Below are the code and all the weights of a small trained network. Each question names an input and a class and asks about switching units off, where a switched-off unit gives its printed mean instead of its output.

import numpy as np


def w(rows, s, z=0):
    codes = np.array(rows[::2]) - 128.0
    scale = np.full(codes.shape[1], s)
    scale[-1] = z or s
    return codes * scale


def f(y):
    return np.maximum(y, 0)


def log_softmax(a):
    a = a - a.max(-1, keepdims=True)
    return a - np.log(np.exp(a).sum(-1, keepdims=True))


def net(x, mask):
    res = np.array(x, float).reshape(1, 8) / 4 @ E
    y = f(res @ A[0][:, :-1].T + A[0][:, -1])
    res = res + np.where(mask, y, B[0][:, -1]) @ B[0][:, :-1]
    return log_softmax(res[-1] @ U[:, :-1].T + U[:, -1])


A, B = {}, {}
E = w([
[159,178,158,108,155,178,52,162,176,114,87],'x0',
[83,149,208,91,156,255,124,151,89,150,133],'x1',
[81,71,118,99,59,166,114,80,187,51,92],'x2',
[54,109,197,234,33,64,111,67,130,201,61],'x3',
[132,81,108,112,59,153,114,181,97,95,253],'x4',
[130,111,90,121,123,130,108,146,131,108,141],'x5',
[132,112,87,160,102,151,124,134,190,79,86],'x6',
[62,100,110,101,118,158,204,89,55,103,88],'x7',
],0.0059)
A[0] = w([
[154,109,93,153,83,110,112,165,126,119,250,181],'neuron 1',
[155,154,148,123,173,139,114,150,102,164,128,254],'neuron 2',
[134,121,93,118,113,135,92,103,216,57,56,129],'neuron 3',
[64,112,158,185,68,105,131,92,121,168,56,177],'neuron 4',
[152,143,107,138,169,83,157,117,144,136,100,235],'neuron 5',
[131,124,137,95,134,183,165,128,115,86,176,192],'neuron 6',
[131,148,173,100,155,206,110,158,116,140,152,145],'neuron 7',
[81,96,90,86,118,181,159,122,69,75,138,139],'neuron 8',
],0.016,0.0018)
B[0] = w([
[160,109,136,89,83,11,81,119,162,61,246,221],'neuron 1',
[154,177,149,100,225,135,120,113,121,162,136,177],'neuron 2',
[220,105,170,159,61,172,142,213,136,61,41,207],'neuron 3',
[44,112,186,228,74,67,134,64,111,173,82,253],'neuron 4',
[176,119,82,158,179,110,192,141,99,133,102,177],'neuron 5',
[71,113,58,82,103,173,113,124,132,136,153,186],'neuron 6',
[100,157,200,77,139,191,67,110,142,142,149,189],'neuron 7',
[66,100,13,123,81,195,151,148,140,125,127,197],'neuron 8',
],0.014,0.015)
U = w([
[118,205,199,81,203,201,59,119,156,158,151,79],'0',
[192,112,160,176,106,165,146,204,171,69,60,68],'1',
[51,117,185,229,105,73,146,52,108,180,93,230],'2',
[163,118,127,108,118,38,82,128,176,74,216,186],'3',
[52,102,44,99,103,200,126,146,155,109,149,4],'4',
[185,182,84,144,253,87,192,119,86,174,118,151],'5',
],0.0055,0.0013)

Each question gives the input, the list of numbers given to net, and the class t.
The units are the neurons (one row each of A and B). Each row of codes is followed by its name. A weight is (code - 128) times the scale printed after its matrix; where a second scale follows, it is the last column's (A, B and U).
mask holds one flag per neuron, in row order. A switched-off neuron (its flag False) gives its mean, the last column of its row in B, instead of its output. The means were averaged over made-up inputs and are rounded, as every weight is.
A unit's drop is (log p(t) with every unit on - log p(t) with that unit switched off) / (log p(t) with every unit on - log p(t) with every unit switched off).
The circuit of an input: a set's keep is (log p(t) with only the set's units on - log p(t) with every unit switched off) / (log p(t) with every unit on - log p(t) with every unit switched off). Starting from all 8 units, units are removed one at a time, each time the one whose removal leaves the highest keep (on an exact tie, the one counted first), for as long as the keep stays at least 0.8.
circuit, biggest first: the units of the circuit, biggest drop first
top k neurons: the k neurons with the biggest drops, biggest first
drop of u: that unit's drop, to one decimal
input [2,4,3,-3,-7,5,-1,7], class 4: circuit, biggest first -> (neuron 8)
input [3,4,-2,-1,-7,-8,3,4], class 0: top 2 neurons -> (neuron 7; neuron 2)
input [-6,0,3,2,5,-5,6,4], class 4: top 2 neurons -> (neuron 8; neuron 6)
input [0,-2,-7,2,4,2,5,8], class 4: circuit, biggest first -> (neuron 4; neuron 8)
input [2,2,-6,-4,-3,5,-1,6], class 0: circuit, biggest first -> (neuron 2; neuron 7)
input [3,0,3,2,-4,8,-5,-5], class 1: circuit, biggest first -> (neuron 4; neuron 1; neuron 3)
input [3,3,-6,3,0,-6,6,-3], class 0: top 2 neurons -> (neuron 4; neuron 2)
input [2,0,1,-7,-8,1,-3,-7], class 0: top 2 neurons -> (neuron 7; neuron 2)
input [3,-5,-5,2,2,3,-5,0], class 3: top 2 neurons -> (neuron 4; neuron 1)
input [-6,-7,-8,2,-4,-7,-4,-4], class 5: top 2 neurons -> (neuron 5; neuron 2)
input [-1,-7,2,5,-5,3,3,-8], class 1: top 2 neurons -> (neuron 3; neuron 5)
input [-8,-3,-4,1,8,0,8,0], class 3: drop of neuron 1 -> 0.4
input [1,8,1,-1,8,1,-8,-5], class 0: drop of neuron 7 -> 2.7
input [-8,5,7,1,1,5,-5,1], class 4: circuit, biggest first -> (neuron 8)
input [6,8,8,-5,1,-4,-5,-2], class 0: drop of neuron 7 -> 4.2
